Below are the code and all the weights of a small trained network. Each question names an input and a class and asks about switching units off, where a switched-off unit gives its printed mean instead of its output.

import numpy as np


def w(rows, s, z=0):
    codes = np.array(rows[::2]) - 128.0
    scale = np.full(codes.shape[1], s)
    scale[-1] = z or s
    return codes * scale


def norm(h):
    return h / np.sqrt((h * h).mean(-1, keepdims=True) + 1e-5)


def f(y):
    return y / 2 * (1 + np.tanh(0.7978845608 * (y + 0.044715 * y**3)))


def log_softmax(a):
    a = a - a.max(-1, keepdims=True)
    return a - np.log(np.exp(a).sum(-1, keepdims=True))


def net(x, mask):
    res = np.array(x, float).reshape(1, 7) / 4 @ E
    u = 0
    for l in range(2):
        y = f(norm(res) @ A[l][:, :-1].T + A[l][:, -1])
        res = res + np.where(mask[u : u + 4], y, B[l][:, -1]) @ B[l][:, :-1]
        u += 4
    return log_softmax(norm(res)[-1] @ U[:, :-1].T + U[:, -1])


A, B = {}, {}
E = w([
[147,108,133,128,161,129,97,118,121,86],'x0',
[52,141,222,203,123,25,196,119,29,142],'x1',
[135,161,89,163,144,144,153,138,124,117],'x2',
[195,232,195,180,122,24,81,95,62,254],'x3',
[141,116,77,135,144,138,169,123,105,152],'x4',
[131,107,120,118,103,125,157,124,132,148],'x5',
[192,63,126,175,80,66,63,217,60,138],'x6',
],0.0071)
A[0] = w([
[108,76,174,149,93,129,120,208,66,105,5],'0.n1',
[131,114,139,175,121,71,166,160,100,103,145],'0.n2',
[95,106,81,69,102,177,114,222,142,85,176],'0.n3',
[55,96,194,108,144,131,255,130,96,51,97],'0.n4',
],0.0078,0.0026)
B[0] = w([
[131,172,34,152,106,178,152,76,131,34,184],'0.n1',
[90,195,176,153,66,114,162,117,40,51,195],'0.n2',
[142,119,168,174,35,2,86,33,37,78,253],'0.n3',
[86,157,94,58,233,176,90,181,189,134,253],'0.n4',
],0.0086,0.006)
A[1] = w([
[140,118,70,139,62,202,151,93,120,53,208],'1.n1',
[183,163,144,98,167,182,130,84,219,180,44],'1.n2',
[184,109,153,140,76,112,94,246,80,130,2],'1.n3',
[254,139,136,113,86,152,110,214,123,151,18],'1.n4',
],0.008,0.0013)
B[1] = w([
[97,199,210,139,145,98,143,109,45,201,253],'1.n1',
[190,64,141,142,40,45,88,118,39,110,206],'1.n2',
[44,84,81,218,132,128,136,173,227,167,209],'1.n3',
[108,118,61,150,196,254,114,177,224,118,197],'1.n4',
],0.0099,0.005)
U = w([
[112,174,180,73,130,93,172,65,102,130,255],'0',
[196,83,122,189,81,56,93,143,99,158,165],'1',
[87,126,76,116,230,164,119,201,252,161,29],'2',
],0.014,0.00081)

Each question gives the input, the list of numbers given to net, and the class t.
The units are the neurons (one row each of A and B). Each row of codes is followed by its name. A weight is (code - 128) times the scale printed after its matrix; where a second scale follows, it is the last column's (A, B and U).
mask holds one flag per neuron, layer by layer. A switched-off neuron (its flag False) gives its mean, the last column of its row in B, instead of its output. The means were averaged over made-up inputs and are rounded, as every weight is.
A unit's drop is (log p(t) with every unit on - log p(t) with that unit switched off) / (log p(t) with every unit on - log p(t) with every unit switched off).
The circuit of an input: a set's keep is (log p(t) with only the set's units on - log p(t) with every unit switched off) / (log p(t) with every unit on - log p(t) with every unit switched off). Starting from all 8 units, units are removed one at a time, each time the one whose removal leaves the highest keep (on an exact tie, the one counted first), for as long as the keep stays at least 0.8.
circuit, biggest first: the units of the circuit, biggest drop first
k most important neurons: the k neurons with the biggest drops, biggest first
k most important neurons of layer l: the k neurons of layer l with the biggest drops, biggest first
drop when u is switched off: that unit's drop, to one decimal
input [-3,-4,-6,-5,1,3,2], class 1: circuit, biggest first : (0.n3)
input [-7,6,4,0,6,-3,7], class 0: circuit, biggest first : (0.n2, 1.n2)
input [2,2,-4,-2,-6,0,4], class 0: circuit, biggest first : (0.n1, 1.n1)
input [7,-6,0,1,7,-8,-6], class 1: 3 most important neurons : (1.n2, 0.n2, 0.n1)
input [-5,2,-1,-6,-6,4,-6], class 2: 2 most important neurons of layer 0 : (0.n4, 0.n2)
input [-1,0,-1,8,6,-8,2], class 2: 4 most important neurons : (0.n3, 1.n2, 1.n4, 1.n3)
input [1,6,-2,-2,-3,2,3], class 0: 2 most important neurons of layer 0 : (0.n2, 0.n1)
input [-6,-1,-1,1,0,-2,1], class 2: 2 most important neurons of layer 0 : (0.n4, 0.n3)
input [6,0,0,4,7,-4,2], class 2: 2 most important neurons of layer 0 : (0.n3, 0.n1)
input [1,-4,-5,4,0,0,-5], class 1: drop when 1.n2 is switched off : 0.7
input [5,6,1,-7,-8,2,5], class 0: drop when 0.n1 is switched off : 0.1
input [6,-1,-7,-5,-7,-5,-3], class 0: drop when 1.n4 is switched off : 0.2
input [-2,-5,-5,-1,-6,-1,1], class 1: 2 most important neurons : (0.n3, 0.n1)
input [5,5,5,0,3,-1,-8], class 2: circuit, biggest first : (0.n4)
